How the units are linked:
at | va ve ka du bo zu
j475 | j191 j289 j674 j432 j17 j655
j774 | j119 j446 j685 j415 j487 j367
j427 | j221 j733 j696 j523 j252 j298
j406 | j385 j738 j367 j578 j246 j685
j283 | j658 j25 j140 j566 j926 j139
j953 | j487 j659 j386 j286 j119 j623
j926 | j122 j286 j681 j659 j283 j522
j221 | j427 j246 j423 j348 j738 j373
j122 | j926 j674 j289 j952 j658 j989
j139 | j292 j701 j625 j74 j522 j283
j952 | j659 j487 j373 j122 j446 j423
j25 | j415 j283 j444 j119 j286 j701
j140 | j317 j444 j283 j642 j681 j625
j746 | j74 j367 j738 j292 j423 j446
j423 | j696 j180 j221 j989 j746 j952
j415 | j25 j658 j17 j774 j674 j544
j367 | j3 j746 j406 j544 j180 j774
j685 | j106 j34 j774 j17 j432 j406
j74 | j746 j3 j252 j139 j696 j566
j446 | j566 j774 j34 j658 j952 j746
j106 | j685 j642 j119 j444 j386 j385
j191 | j475 j681 j286 j386 j444 j524
j989 | j522 j507 j348 j423 j292 j122
j522 | j989 j177 j523 j696 j139 j926
j286 | j674 j926 j191 j953 j25 j177
j289 | j681 j475 j122 j373 j317 j348
j373 | j298 j432 j952 j289 j34 j221
j524 | j655 j523 j177 j733 j80 j191
j578 | j80 j133 j544 j406 j655 j17
j119 | j774 j566 j106 j25 j953 j3
j348 | j523 j655 j989 j221 j133 j289
j252 | j738 j385 j74 j625 j427 j642
j246 | j733 j221 j180 j655 j406 j432
j642 | j34 j106 j566 j140 j298 j252
j659 | j952 j953 j298 j926 j566 j696
j317 | j140 j17 j658 j34 j289 j133
j180 | j623 j423 j246 j507 j367 j487
j738 | j252 j406 j746 j133 j221 j34
j544 | j701 j292 j578 j367 j507 j415
j625 | j133 j80 j139 j252 j523 j140
j432 | j386 j373 j487 j475 j685 j246
j507 | j177 j989 j655 j180 j544 j674
j487 | j953 j952 j432 j674 j774 j180
j385 | j406 j252 j3 j80 j733 j106
j34 | j642 j685 j446 j317 j373 j738
j655 | j524 j348 j507 j246 j578 j475
j674 | j286 j122 j475 j487 j415 j507
j696 | j423 j623 j427 j522 j74 j659
j292 | j139 j544 j133 j746 j989 j658
j681 | j289 j191 j926 j298 j140 j523
j3 | j367 j74 j385 j701 j623 j119
j623 | j180 j696 j733 j177 j3 j953
j177 | j507 j522 j524 j623 j701 j286
j133 | j625 j578 j292 j738 j348 j317
j80 | j578 j625 j701 j385 j524 j444
j658 | j283 j415 j317 j446 j122 j292
j523 | j348 j524 j522 j427 j625 j681
j701 | j544 j139 j80 j3 j177 j25
j386 | j432 j298 j953 j191 j106 j733
j733 | j246 j427 j623 j524 j385 j386
j298 | j373 j386 j659 j681 j642 j427
j17 | j444 j317 j415 j685 j475 j578
j566 | j446 j119 j642 j283 j659 j74
j444 | j17 j140 j25 j106 j191 j80

The rows follow the links: the fewer symbols apart two units are, the more alike their rows tend to be.

Each row is also shifted at random along 4 hidden directions that mean nothing.

Some units, each with a row of numbers:
j446:  -28   -34   -14    43   -23    22    59    -8    44   -28    -7   -51    26   -13   -31   -24   -20   -55    -7     7   -39    -3   -21   -29   -33    19    37   -50    11    16    16    -2   -42   -13   -26    -7     8    15    27    20    15
j74:   77   -26    -2    -4     3    -9   -13    28   -27   -38    24   -32   -15   -21   -44   -15    19    -7    -1    27    -5    -8   -58    24   -22    14    -3   -56   -19    -8     5   -38     4    11   -20     6   -37    30    40     6   -51
j544:  -80    12   -45   -21   -13   -11    21   -49   -11     5    16    30    36    26    -7     0   -61   -19     0   -27   -23    13   -57   -24   -23    39    49     8   -10    40   -17     1    15    75   -26     9    13   -13   -39   -20   -26
j367:  109    21   -13   -19    14    18     7   -11     8   -13    15    15    21    28    20     6    13   -10    -3     4   -58   -12   -15   -27   -32    -1    34   -11   -44   -29   -35   -37   -23    17   -13     4    -5    23    -3     9   -41
j953:   30     2   -20    -3    30   -24    11    12   -41   -17    -5   -27    21    -4    -6    28    38    12    -8    31   -42    73     2    23     6   -15    42   -46   -66   -36   -64   -16     8    -1    15    29    28    54     2    48   -20
j252:  132   -51     3   -12   -29    -6   -49    74    -5   -25    -4    -8   -41   -17    -6    33    -2    15    23    23    36   -25   -17     8     7    46   -21    18    18    -4    44   -26    12   -14    17    22   -63   -38    63   -43   -21
j221: -154    48    -9    10   -36   -26     6    34    18    13   -20    19   -64   -19    14    10   -15    43     6    19     8   -41   -33   -23     3   -54   -35    49    70    17    67   -34    -3     0    15     8     0   -45    58   -39     7
j180:   42    30   -65   -29    21   -33   -14    34    12    41    -7    78   -12   -17    10   -70   -12    13    39   -55   -34    10   -46   -33    27   -47    37   107   -42  -101    27    21    -7   -20    16    36    35   -52    -4   -16   -14
j507: -193    51   -61   -57    35    23    -4     3   -26     8    13    47    25    15     9   -32   -38   -20     6   -29    -4    -3   -39   -28   -31    -7   -17    66   -43   -42     0    66    -9    60    19     6    17   -28   -32   -33     4
j177:  -31    20   -54   -73    64     2   -25    42   -49     1    21    50     4     6   -11   -33    -2    23    17   -40    22    19   -16   -25     0   -27    -6    54   -49   -42   -14    51     6    26    40    31    53   -35   -24   -51   -36
j696:  -22     2   -16    -1    40   -31   -33   -23   -25   -18    27   -38    16   -26   -56     9    -7   -10   -17    26    15     0   -50    31     5    17   -23   -58   -32    41   -20   -66   -13    -4    -3    10   -39    58    91     7   -28
j385:   31    -6     8     0    24   -21   -49    34   -45   -31    14    47   -11    -3    19    28    37   -10    -1    -4     0    -2   -34     9    24    -7    13   -21    15    40     0   -33    31    -3   -25    27   -23   -26    13   -56     0
j444:   59   -44    52    30   -75   -33    36   -25    26    40   -22    10    26    27    30    33    46    47   -31   -25    47    51   -15    28    22    14    37    -8    30    80   -31    -5    86   -13   -17    -2   -22   -29   -61   -21     1
j298:  -11   -33    13    42    10     2    -5    44   -22   -23   -21   -55   -45   -13   -12    26    55   -38    -7    50    15    12    19    14    43   -41   -20   -51    36     2    10    10   -22   -64    16   -36   -17    27    30    25    23
j522:  -51   -13   -27   -48    49    -7   -18    -8   -79   -18    14   -26     6    -3   -62   -33    -2  -114   -54    -1    40     6   -41    47   -35    13   -39    14   -59    20   -62    60   -46    -3    -5    -3    57    37   -12   -25     6
j623: -167    42   -28   -38    17   -18   -30    13  -100   -41    21     5    16     3     6    11     1   -31     9    40   -33    24   -60    12    -9   -31    27   -86   -41    12   -38   -39     3    46   -13   -10     8    33     6    -9   -13
j3:  -64    -3   -37   -45    -1   -46   -27    48   -20   -76    22    25   -20    34   -13   -15   -47    -8     9    -9   -32    30   -87   -20    11     7     6    -4   -33    -4   -38   -19    30    26   -20    48    37   -25    20   -18   -22
j25:  -35   -22     7   -28     1     5    11    26    15    14     8    34    -3    30    18   -58   -28    -2    -5   -94    19    41   -32     8    11    -8    59    11   -32    -7   -28   105     6    -3   -37    29    44   -79   -52    -2     3
j475:  -38    20    21    25   -30    23    38   -41    38    62    18    11    -1    23    33    39    35    21   -29    19   -16   -10    57   -10     0     6    -2    13    10    53    12    16     7   -15    14   -33     1     2   -40    24   -13
j738:   12    25    -2    15    12    24     0    27     7   -29   -10   -30   -29     5    10    36     6    13    42    27   -10   -50    23   -31     0    13   -49   -14    23    11    46   -39   -17   -19     6   -27   -32   -29    31   -30     1
j733:   10    19   -28   -52    22   -54   -66    45   -34   -12    14    63   -50     3     9     1    16    17    21     2    -8    14   -39    12    52   -34    -9    54    -4   -18    -5     3    40   -18    29    10    20   -14    12   -38   -31
j286: -182   -20    40   -16    -3    -2   -29   -42   -14    17    38    -4    44    26     0     6    -7   -14   -56    -3   -13    44    -7    43   -35    -1    14   -50   -37    13   -59    -4    32     3   -20    45    33    27   -46    36    -8

Start, symbols taken left to right, then the unit you end at.
Answer with the unit's name.
 -55    -3   -61    -8    41    -9    20    30    11   -33    19    36   -29   -28   -18   -23   -13    -5   -18     2   -22   -33   -18   -13   -10   -36   -21    72    12   -63    40    37   -52   -10    30    11    16   -18    41    13   -12
ka va: j427
   8     2    42    48   -28    -6   -39    17     9    10   -17    30   -38    -2    12    26    59    71     0     7   -31    85     9    -1    47   -39    10    25   -10    21   -26   -41    36   -48    27    -7    11    -2    19    21    14
du bo zu va: j578
 -14   -18   -15    10    32    17    64   -51   -24    -7    -2   -76    46     0   -27   -18   -39  -114   -16    -6     3    -4    31     0   -62    26    17   -75    12    10   -29    64   -21     6   -17   -41    14    33   -35    21    30
ve ve bo: j122
  34   -67    34    33   -31   -19   -19    38     9   -10   -26   -27   -15   -19    -5    39    40   -54   -44    10     7    -1   -23    69   -15   -30     5   -70    77    53     3    18     6   -28   -44   -31    13    12    41   -14    63
ve ka du: j25
 -56   -54    10   -36   -16   -15   -25    40     4     2   -32   -18     6    -6   -38   -62   -54   -52   -38   -69    39    17   -44    33   -21    17    28     2     9    17     3    48    26    -1   -44    40    24   -41   -22   -28    14
ka bo ve: j191
 -18   -27     0    -2    20    13    -5    51    20   -25    13   -25     3   -36     5   -26    -6   -32   -13   -45   -19    21   -10    14   -32     9    56   -22   -22   -38    26     4    -5     1   -31    14    -8   -39    27    -4   -15
zu va ka: j738
  -5   -11    23     8   -37    36    26    -1    76    39   -41    10   -23   -40    14   -25     7    63    30   -26    27   -50    68   -41    19     7   -30    79    44   -60    63     3    -8    -7    43     6   -28   -28    -9    29    -8
zu bo: j133
 120    59    -3    15    -6   -10    -6   -36    15    29    29    12   -32    -1    24    53    38    63    30    74   -52    14    18   -28    53     1   -53    26    -6    18    18  -106    -2   -31    40    10     9    35    12    27   -23
du zu: j475
  21   -11    -3     2   -66   -28   -31    -2   -31    -9     4    12    26   -20   -57   -29   -44   -26   -66   -44    47   -10   -75    58   -28    69   -20   -23    10    73   -27   -54    10    66   -33    -1     9   -37    -2   -27   -27
va va ka: j625
 -65    39    10   -20   -12    34   -20   -10    -2    11   -19    18   -11     9     6   -45     0    35    28    15    33   -78    32    -3    26    21   -57    96    23   -31    65     7   -30    26    42    -9   -51   -53    11   -26     4
ka va: j522
  27    24     7   -32   -17     2   -53   -10   -16   -16    28    80   -29    18     0    15    45    95     3   -24    36    18   -18    20    34    -5   -40    75   -43    17   -13   -21    34   -10    35    39   -23   -20   -53   -14   -15
ve ve ve: j523
 -41    -9   -10     2   -11     5    43   -53    30    20    -5    25    28    -3     6     3    15   -15     0    19   -79    68   -16   -13    -5   -43    18     2   -39   -15   -25   -28   -23   -21     0    -3    45    -1    26    46     2
ve ka zu bo: j738
  55   -15    10    21     5   -11    47     4     3    -8    14     9    43     7     5    -5   -13   -70   -38     8   -76    40    -9   -41   -27   -47    51   -11   -21    27   -33    -1   -16    26    -5   -39    54     2    15    50    23
ve va va du: j658
  68   -49    65    29   -34    26    -6   -17    -6    12   -20   -32     0    26    -2     0     2    19   -32   -34    64   -49     9    49     9    29    -7   -43    13    46   -26     8    50    -9    -7    -5   -15    -1   -32   -19    24
bo ve ve bo: j140
   4   -25    64    33   -22    11   -20   -11   -23    -3   -10   -10   -17    29   -32    20    -6    -8   -35    -3    61   -44   -19    52     4    38   -61   -44    32    89   -12   -15    22    12   -35    -3   -39   -13     8   -30   -15
ve zu ka: j25
  57   -11    13   -16    23    17    51   -59    16     9    14    28    43    -8    41   -50   -39     8    15   -45     3    33    39   -19   -30     9    52    -5   -32   -31     0    62   -11    27   -13    -2    35     6   -67    25    34
ve zu va: j139
  14   -36    29    29    40   -12    -9    11    12   -13    -3     9   -13   -12    54    23    34    -7    29     2   -18    28    17    18    28     3    55   -60   -26     8   -19     6    18   -13    -3   -10   -11    -9   -16     3    42
ka va: j774
 -77    34   -16   -28    17   -25   -64    65   -26   -46   -14    28   -65   -35   -13   -10   -15   -15   -12    -5    30   -33   -30     7    19   -38   -63    31    12   -26    50     2     3   -13    12    -2    -1   -31    41   -68    36
du du ve ve: j427
 -15    -9    30    35   -55    15    42     1    76    52   -44    -8    -8    10    18   -10   -48   -13    -3   -25    27   -24   -18    -8    -3    45     9     8    69    50    48     4    48     9   -44    -4   -13   -38   -10    -8    52
bo va ka zu: j522
